Here is a tiny trained network, its code and every weight. The questions are about switching its units off for an input and a target symbol, where a switched-off unit gives its printed mean instead of its output.

import numpy as np


def w(rows, s, z=0):
    codes = np.array(rows[::2]) - 128.0
    scale = np.full(codes.shape[1], s)
    scale[-1] = z or s
    return codes * scale


def norm(h):
    return h / np.sqrt((h * h).mean(-1, keepdims=True) + 1e-5)


def f(y):
    return y / 2 * (1 + np.tanh(0.7978845608 * (y + 0.044715 * y**3)))


def softmax(a):
    e = np.exp(a - a.max(-1, keepdims=True))
    return e / e.sum(-1, keepdims=True)


def log_softmax(a):
    a = a - a.max(-1, keepdims=True)
    return a - np.log(np.exp(a).sum(-1, keepdims=True))


def net(x, mask):
    ids = ['αθμπτψ'.index(c) for c in x.split()]
    T = len(ids)
    res = E[ids] + P[:T]
    r = norm(res)
    for j in range(2):
        rows = slice(4 * j, 4 * j + 4)
        q, k, v = (r @ M[0][rows].T for M in (Q, K, V))
        z = softmax(np.where(np.tri(T) > 0, q @ k.T / 4**0.5, -1e9)) @ v
        o = O[0][rows]
        res = res + np.where(mask[j], z, o[:, -1]) @ o[:, :-1]
    y = f(norm(res) @ A[0][:, :-1].T + A[0][:, -1])
    res = res + np.where(mask[2:18], y, B[0][:, -1]) @ B[0][:, :-1]
    return log_softmax(norm(res)[-1] @ U[:, :-1].T + U[:, -1])


Q, K, V, O, A, B = {}, {}, {}, {}, {}, {}
E = w([
[28,164,143,119],'α',
[204,213,238,190],'θ',
[50,164,154,108],'μ',
[2,134,135,70],'π',
[69,57,196,215],'τ',
[195,203,224,4],'ψ',
],0.0086)
P = w([
[85,143,175,130],'0',
[86,142,151,139],'1',
[98,155,105,141],'2',
[96,75,174,90],'3',
[124,141,132,120],'4',
[113,148,77,142],'5',
[133,82,139,82],'6',
[151,133,118,127],'7',
[130,144,56,141],'8',
[160,88,120,93],'9',
[165,126,111,123],'10',
[133,156,7,137],'11',
],0.012)
Q[0] = w([
[150,4,89,202],'H1',
[118,171,166,132],'H1',
[113,188,159,121],'H1',
[126,100,98,165],'H1',
[139,94,167,124],'H2',
[123,236,76,148],'H2',
[126,164,106,120],'H2',
[117,113,114,158],'H2',
],0.025)
K[0] = w([
[39,186,215,141],'H1',
[140,105,49,125],'H1',
[150,115,61,133],'H1',
[99,182,187,155],'H1',
[187,51,135,169],'H2',
[4,218,132,36],'H2',
[78,179,139,111],'H2',
[142,114,94,94],'H2',
],0.018)
V[0] = w([
[91,106,106,196],'H1',
[51,39,125,73],'H1',
[148,147,88,10],'H1',
[154,66,87,104],'H1',
[59,23,156,218],'H2',
[82,114,1,99],'H2',
[111,74,108,127],'H2',
[85,161,119,181],'H2',
],0.0083)
O[0] = w([
[144,154,60,214,149],'H1',
[160,53,163,246,235],'H1',
[2,70,234,93,123],'H1',
[107,52,74,90,7],'H1',
[146,5,15,56,230],'H2',
[44,219,68,193,82],'H2',
[87,71,119,128,96],'H2',
[185,214,21,109,254],'H2',
],0.0061,0.0041)
A[0] = w([
[250,96,195,95,2],'N1',
[193,77,38,156,102],'N2',
[133,155,114,145,150],'N3',
[108,113,132,137,122],'N4',
[108,47,169,193,148],'N5',
[88,161,132,97,96],'N6',
[149,108,199,157,126],'N7',
[156,75,188,100,130],'N8',
[130,133,156,59,102],'N9',
[60,129,66,115,92],'N10',
[127,15,120,190,119],'N11',
[121,152,89,105,88],'N12',
[130,105,183,38,126],'N13',
[142,122,111,52,103],'N14',
[214,117,60,80,125],'N15',
[135,108,100,36,101],'N16',
],0.013,0.0067)
B[0] = w([
[17,144,79,250,166],'N1',
[218,78,133,225,231],'N2',
[163,104,150,116,209],'N3',
[136,143,127,121,131],'N4',
[155,79,196,146,221],'N5',
[148,145,125,193,165],'N6',
[101,103,103,82,157],'N7',
[135,152,94,33,210],'N8',
[162,84,139,163,151],'N9',
[118,94,157,78,200],'N10',
[139,222,98,171,253],'N11',
[114,80,101,156,143],'N12',
[115,109,44,159,223],'N13',
[114,131,203,154,145],'N14',
[108,129,61,61,206],'N15',
[117,137,208,156,168],'N16',
],0.018,0.0041)
U = w([
[121,233,154,156,106],'α',
[47,91,57,182,74],'θ',
[193,155,115,5,57],'μ',
[100,84,232,133,130],'π',
[213,79,79,152,174],'τ',
[94,55,122,57,254],'ψ',
],0.013,0.0018)

Each question gives the input, a string of symbols that net reads in full, and the target symbol t.
The units are the heads (4 rows each of Q, K, V and O) and the neurons (one row each of A and B). Each row of codes is followed by its name. A weight is (code - 128) times the scale printed after its matrix; where a second scale follows, it is the last column's (O, A, B and U).
mask holds one flag per unit, heads first, then neurons. A switched-off unit (its flag False) gives its mean, the last column of its rows in O or B, instead of its output. The means were averaged over made-up inputs and are rounded, as every weight is.
A unit's drop is (log p(t) with every unit on - log p(t) with that unit switched off) / (log p(t) with every unit on - log p(t) with every unit switched off).
The circuit of an input: a set's keep is (log p(t) with only the set's units on - log p(t) with every unit switched off) / (log p(t) with every unit on - log p(t) with every unit switched off). Starting from the 12 units with the biggest drops (on a tie, the unit counted first), units are removed one at a time, each time the one whose removal leaves the highest keep (on an exact tie, the one counted first), for as long as the keep stays at least 0.8.
circuit, biggest first: the units of the circuit, biggest drop first
most important unit: the unit with the biggest drop
k most important neurons: the k neurons with the biggest drops, biggest first
which heads matter: for each layer, one digit per head in row order, 1 if its drop is at least 0.15 and else 0, layers parted by /
input τ μ α π, target τ: circuit, biggest first => [H2 H1 N11]
input π α θ α μ θ μ τ α τ μ θ, target α: circuit, biggest first => [H2]
input μ ψ τ μ ψ π α α τ θ, target θ: which heads matter => 01
input α μ π α, target α: which heads matter => 11
input μ μ μ μ π α μ, target μ: 2 most important neurons => [N8 N2]
input μ μ μ ψ θ θ μ ψ μ μ, target ψ: which heads matter => 10
input μ τ α α, target τ: circuit, biggest first => [H2 N2 H1]
input μ α π, target ψ: 3 most important neurons => [N10 N11 N2]
input θ μ μ μ μ θ α, target θ: circuit, biggest first => [H2 N1]
input α μ μ μ μ μ α μ μ μ, target μ: circuit, biggest first => [N8 H1]
input α τ μ π θ, target π: 2 most important neurons => [N13 N11]
input μ τ μ μ μ μ ψ μ, target θ: which heads matter => 11
input μ μ θ π α α τ α α π μ, target π: which heads matter => 11
input μ μ μ τ τ μ μ α τ τ ψ ψ, target π: most important unit => H1
input α α τ θ μ μ π, target θ: circuit, biggest first => [H2 N13 N1]
input α α α π α θ μ, target θ: circuit, biggest first => [N1 H2]
input α μ θ θ α, target μ: which heads matter => 10
input ψ τ μ α, target τ: 2 most important neurons => [N2 N11]
input α μ τ μ α μ μ μ α π θ, target π: 3 most important neurons => [N13 N11 N15]
input μ μ μ μ μ α π μ μ π, target π: which heads matter => 01
input π μ ψ α μ α μ θ, target α: circuit, biggest first => [H2 N2]
input μ α μ θ, target θ: which heads matter => 00
input μ α α μ τ θ α α, target μ: which heads matter => 10
input τ α μ, target α: which heads matter => 11
input μ π μ μ π τ μ α θ π, target θ: 2 most important neurons => [N13 N16]
